Each row is followed by roughly how far along a hidden order it lies, from 0 to 30. A new part has a new order.
[ -7   7  -1 -36 -11   4  -6  -9   1   1 -13  -3   2   5 -12  -1  -1 -40
  -2 -10 -12  13  17   7  -5  -1  11  33   1  -4  11 -14]
18
[ -4  39  -2 -21  -5   5 -11  -4  -1   3 -13  -2   2   3 -12   0  -5 -29
  -1  -7 -19  11  20   1  -1  -3   7  26   2 -22   6 -11]
20
[ -6  13  -5   1  -6   6   2   0   3  -5  28  -1   2  -3  -5 -16  -4 -14
   3  -8  -1   3  18   3  -5   6   5   7  -7 -18   6  10]
11
[  1  42   4 -23  -6   3 -11 -12   0  -4  12   1   1   6 -12   1  -6 -26
   4  -7 -13  14  20  -2   1   0   9  24  -2 -26   9 -21]
12
[ -7  22  -7   4  -6   2  -1   2   5  -2  31  -1   3  -3  -5 -14  -7 -24
   1  -8  -4   1  21   4  -4   7   6  -9  -8 -16   7   7]
12
[-20   4  -4  12   4   5   9  19  -4  13 -23  -1   2  -7   6  -8   1   0
   3  -6  -7  -7   8  -6   1 -20   1  42   4 -39 -16  11]
30
[-10 -10  -3 -13  -6  -1   4  -3   4   3   5   0   3   0  -7  -6   0 -22
  -2  -8  -5   4  14   6  -4   1   9   8  -2  -3   2  -3]
18
[ -4  18  10 -18  -1   3   0  -3  -5  -1   2   2   2   3   0   7  -3   2
  10  -5   2   5   5  -6   2  -9   7  26   0 -42   0  -6]
10
[  1  -9   4 -22  -1   0  -3  -5  -3   2 -27  -1   0   4  -3   8   3  -3
  -3   0  -3   5  -5   1   0  -6   1  20   6   8   2 -12]
17
[ 11   6   4 -11   0  -3  -2 -20   3  -9  23   2  -5   5 -12  -6   1 -11
  -4   1 -16  17   2  -3   1   3   0   8   1  -4   4 -28]
14
[  2  -8  12 -25  -4   0   4 -15  -1  -9  19   2  -1   5  -5   0   1   2
   4  -3   5  12  -1  -3   0  -3   7  29  -2  -2   5 -11]
6
[ 2 32 -2  2 -2  7 -7  5 -3 -3  4 -2  2 -1  3  2 -4  5  6  0  9 -5  4 -1
 -1  4 -2  0 -3 -4  7 16]
3
[-27 -63  12 -14  -4  -6  33   1  -1   4  24   6   2  -3   6  -9   9  20
   6 -13  19  -2  -4  -2  -6 -17  14  39  -3  -2 -13  16]
17
[ -7  14  -2 -15  -5   7  -4   4  -3   5 -19  -4   2   0  -3   0  -1 -13
   0  -6  -4   2   9   3  -2  -5   4  31   1  -9   4   3]
18
[-12   7  -1 -12  -8   5   0   3   2   1  11  -2   5  -1  -2  -6  -4 -20
   3 -10   5   0  16   7  -6   3  10   7  -5 -11   7  12]
11
[ -9  12 -15 -16 -10  15 -10  13  -4   2 -52 -13   3  -5   1 -10   2 -19
  -6  -5  -2  -3  11  12  -8  -1  -2  39   5  -2  12  27]
20
[-20 -28   2  -3  -1   6  18   5  -5   0   3  -1  -2  -7   4 -22   6   8
   2 -10  -4   4   0  -8  -4 -22   2  63   3 -41 -11  12]
28
[ -3  18   7 -25  -3   5  -5   4  -5   2 -17  -1   4   3   3  15  -2   5
   8  -2  12  -3   0  -1   1  -3   5  13   1   3   5   6]
5
[ -2 -41   1 -21  -7  -3  10 -15   3  -2   9   0  -3   2  -8  -9   5 -11
  -8  -4  -9  13   1   4  -3  -2   5  19   2   7   2 -16]
20
[ -9 -63   7 -25  -5  -6  15 -14   1  -3   9   2  -2   1  -5  -8   8   0
  -4  -6  -1  10  -5   1  -4  -7   7  29   2   7  -4  -9]
19
[  6  25  -3 -39  -9  16 -17  -1  -7  -4 -56 -10   1   3  -3   4   2  -9
  -1   0  -2   7   0   4  -4  -3  -3  49   8   1  20   7]
10
[ -2 -12  -1 -18  -8   1   4 -16   5  -6  22  -1   0   1  -9 -12   0 -19
  -4  -6  -5  11  10   4  -6   5   7   9  -3  -1   8  -4]
12
[ -7  -7   5 -46 -11  11  -1  -1  -6  -4 -20  -6   3   1   2   0   4   1
   5  -8  13   4   2   3  -7  -5   5  55   2  -2  12  16]
6
[ -4 -22  -2   6   0  -5  10  -6   4  -1  23   2  -2  -2  -4 -14   2  -4
  -3  -3  -8   5   4   0  -4  -1   1  -1  -2  -6  -6  -4]
20
[ -2  34   3 -36  -4   7 -17  -4  -4   6 -45  -3   3   6  -8  15  -3 -23
   1  -5 -11   9  11   1   1  -8   7  43   7 -11   7 -18]
18
[  2  -7   6 -18  -6   7   5  -7  -3 -12  19  -1  -1   1   1  -4   1  10
   7  -2  11   6  -1  -2  -4   0   3  24  -4  -5   9  11]
0
[  1  18   3  -8  -4   4   0   1  -3  -8  14  -1   2  -1   1  -2  -3   7
   8  -2  10   0   3  -2  -1   2   2  14  -4 -14   7  12]
1
[ -3  16   1 -15  -8   8   0  -2  -2  -7  12  -2   2   0  -1  -6  -3  -3
   7  -5   8   3   9   1  -3   2   5  27  -4 -15  11  10]
4
[  0   6  -2  -6  -5   2  -1  -6   3  -5  23  -1   0   0  -7 -12  -3 -13
  -1  -4  -6   9  25   3  -4   4   4  10  -4  -8   7  -4]
12
[  3  45   6  -4  -1  10  -9  10  -8  -3 -10  -2   4   0   8  10  -5  14
  14   1  16  -7   1  -5   2  -3   0  16  -2 -15   8  17]
0
[  4 -23  -1  -8   1  -3   5 -10   0  -3  -6   0  -4   0  -5  -9   6  -3
  -8   3 -14   9  -5  -1  -1  -3  -3  17   5   2  -3 -15]
22
[ -4  31   9  -3   2   5   1   8  -7   1  -7   3   2   0   6   8  -2  15
  13  -2   7  -2  -1 -12   5 -13   2  33   1 -28  -5   6]
10

Next part:
[-16  -6 -22   5   1   2 -15  21  10  14   1 -20 -20  -5  -4  -1  -1   4
   2  -4   5   6 -12  -6   6   0  -2  -3   3]
3
[  4   4  -9   5   1 -16   3 -16  -7 -18  14   1  12  -7  16  -1  -8  -9
  -5   7   0  -4  -5  17   7  -1   2 -20 -38]
29
[  8   1  13 -10   5 -10  14 -16  -8 -18   2  21  11   6  15   3  -5  -2
  -7   4  -3 -13  11  17   1  -6   4  -7  -8]
29
[-17  -4  33 -16   1  19  -7  -3  -9  -8 -10  20   5  18  -1  -5   4  13
  -3  -2  -2 -15  10  -1  -3  -4 -12   2  36]
15
[ -3  -1  32 -17   6  22  -3 -11  -8 -11  -6  27   1  15   1 -11   4  10
  -5   1  -2 -17  12   5   0  -7 -12  -4  25]
21
[ -9  -3   2  63  -8  13 -18  18   4  14  -3 -18 -10   5 -17  -5   6  11
   4  -6   1   6  -4 -16  -7   5 -14   8  19]
0
[ -8   0  19   2 -14  12 -30  12   0  12   3 -23   6   5 -23 -10   5   5
   6  -2  -2  12 -16 -20  -6  11 -19   1  13]
0
[  0   0  34 -17   6  26   2  -8 -10  -6 -11  28   7  15   2  -5   5   3
  -2  -1  -1 -15   9   4   2  -6 -10   4  21]
21
[  5   4  -1  -4   4  -1   2 -13 -12 -15   9   8  16  -1  11  -5  -3 -10
  -4   8  -3  -7  -4  15   6  -1  -2 -16 -23]
30
[ -2   1  -5   2   0  -1  -9 -12  -7 -15  16  -1  11  -6   8 -10  -6 -11
  -5  10  -1  -1 -13  18  12   0  -8 -26 -40]
28
[ -6  -3  28 -17   0  30  -7   2  -4   7 -11  16  -2  15  -7  -3   8  11
   1  -4  -2  -9  11  -9  -6  -2 -11   5  41]
9
[-11  -4  -8   7   0  12 -15  23   9  19  -6 -33 -14   1 -13  -4   5   3
   5  -5   5   7   6 -17   0   4  -2   6  18]
1
[-12  -3 -18  11  -9  -6 -20  11   7   4   8 -23 -10  -8 -12  -4  -2   8
   2  -1   2   9 -16  -6   0   2 -11 -12  -3]
3
[ -6  -8 -36  11  23  13  11  22  13   9  -3 -18 -24 -10   9  -2  -2 -22
   3   3  10   2  -5  -1  27  -1  29  -6 -11]
19
[-16  -5  -9   4  -5  17 -22  23   7  14  -1 -19 -14   0 -13  -6   3   5
   4  -3   4   7 -12 -12   2   4  -6   1  12]
2
[  6   4 -14   9   1 -22   6 -11  -5 -17  12   0  10 -11  10   0  -9 -11
  -4   8  -2   0  -7  14   5   1   6 -13 -39]
28
[-11   1  -9   7 -21 -12 -24   3   3   7  10 -16   1   3 -15   0  -2  21
   1  -4  -3   9 -11  -5 -13   1 -27   0   3]
0
[-11  -3 -22  15  -4   2 -17  14   6   7   9 -25  -8  -7  -8  -7  -2   2
   3   0   3  10 -15  -4   3   4  -4  -7  -5]
7
[ -3  -3  11 -14  12  11  10 -16  -7 -12  -5  27   1   7  14   0   0  -5
  -7   2   1 -20  15  15   5 -13   5  -6  10]
26
[ 11   6  14   0  -1  -3 -10 -17 -14 -19  11 -11  27  -2   4 -14  -1 -18
   0   9  -6   0  -8   6   4   7  -7 -14 -26]
30
[-15  -4   1   0  -7   9 -24  17   3  12  -1 -18  -8   3 -23  -9   5  10
   3  -5   1   4 -11 -16   1   5 -16   0  25]
0
[-13  -6  -6   4  -1  13 -20  22   8  17  -3 -18 -16   0 -11  -4   3   5
   2  -5   4   4  -8 -13   2   0  -3   5  17]
1
[ -3  -1 -18   9  -2   3 -13  20   7  15   3 -28  -9  -8 -13  -7   2  -9
   6  -1   3  13 -15 -13   5   9  -2   1  -2]
6
[  6   2  45 -18  -3  27 -12 -10 -13  -7  -5  15  22  19  -8 -12   8   4
   0   1 -13  -8   7  -4  -9   3 -19   3  29]
18
[ -4  -4  41 -22  10  45  -7   3 -10   2 -14  22   6  21  -4 -10  12   3
   1  -2  -1 -18   9  -3   3  -2  -9   3  37]
16
[  4   1   4  -9   8   7   0 -13 -11 -16   2   8  14   2  11  -8  -1  -9
  -4   8  -1 -11   2  16   9  -2   3 -13 -17]
30
[ -1   0 -12  10  -1 -15 -18  15  -3   6   5 -32   3  -9 -15 -11   0 -16
   6   5   2  14 -20  -8   8  13   0  -2 -20]
12
[ -3   1 -36  15  -5 -20  -7  -1   1  -6  16 -22   0 -13   4  -1  -8  -7
  -2   6   1   5 -13  11   6   0   1 -15 -39]
18
[-23  -4  16 -19  -7  13 -17 -19 -10 -14   7  34  -1  16   3  -4  -2  39
 -11  -3  -2 -26   6  19 -10 -19 -28 -14  31]
13
[  5  -1  43 -17   7  31   0  -2  -9   2 -14  16  11  19  -8  -8   9   1
   1  -2  -3 -12  12 -12  -2   4  -7  11  39]
16
[ -2  -2   6   3  -8   6  -5  11   9  20 -10 -11 -13   5 -12   3   7   4
   5  -8   3   8   1 -17  -6   4   1  16  25]
0
[ -8  -3 -25  14   1   1 -10  19   7   5  10 -29  -8  -9  -9  -7  -2 -12
   3   3   4   8 -18  -4  10   7   4  -8 -24]
12
[ -4  -6  39 -11   6  60 -32  33   0  25 -17 -22   0  14 -26 -25  15  -7
  12  -4   2   4  -8 -37   5  14 -11  12  51]
0
[-15 -10  14  -8   7  40 -12  23   6  22 -17   1 -21  12  -9  -8  10  10
   4  -7   6  -4   3 -14   3  -2  -5  10  45]
2
[-15  -4  18  -6  -7  29 -24  13   0  10  -2  -8  -2  15 -20 -11   6  17
   2  -6   0  -3  -2 -14  -6   0 -24  -1  46]
1
[ -3  -2  31 -20   2  21  -2  -5  -5  -1 -11  28 -12  15   1   0   5  14
  -2  -3  -3 -13  12  -3  -5  -5 -10   5  38]
14
[-14  -5  26 -15   0  25 -13   4  -3   7 -10  13  -7  16  -9  -7   5  20
  -1  -5   0 -11   7  -7  -5  -7 -16   3  48]
6
[  8   3  15  -8   6  14   1 -13 -12 -19   3   4  17   5   5  -9   0 -10
  -3   6  -2 -11   3   9   7   1  -2 -11   0]
30
[-12  -5  12  -5  -2  25 -19  21   3  17 -14  -6  -5   9 -17  -7   7   9
   4  -7   2   1  -3 -16  -5   3 -11   9  39]
0
[ -4  -3  25 -12  -2  18  -1   9  -1  10 -13  13  -3  13  -9   1   7   9
   0  -7  -1  -5   9 -12  -8   0  -8  14  42]
5
[  3   2 -10   0   8  -2   5 -10  -6 -15   9   3   5  -4  11  -6  -4 -12
  -4   7   0  -6  -7  14  10  -3   4 -16 -28]
29
[ -3   1 -18  11  -6   4 -20  13   3   6  10 -33   1  -8 -18  -8  -1 -10
   4   4   1  11 -21  -3   6  10  -5  -8 -20]
10
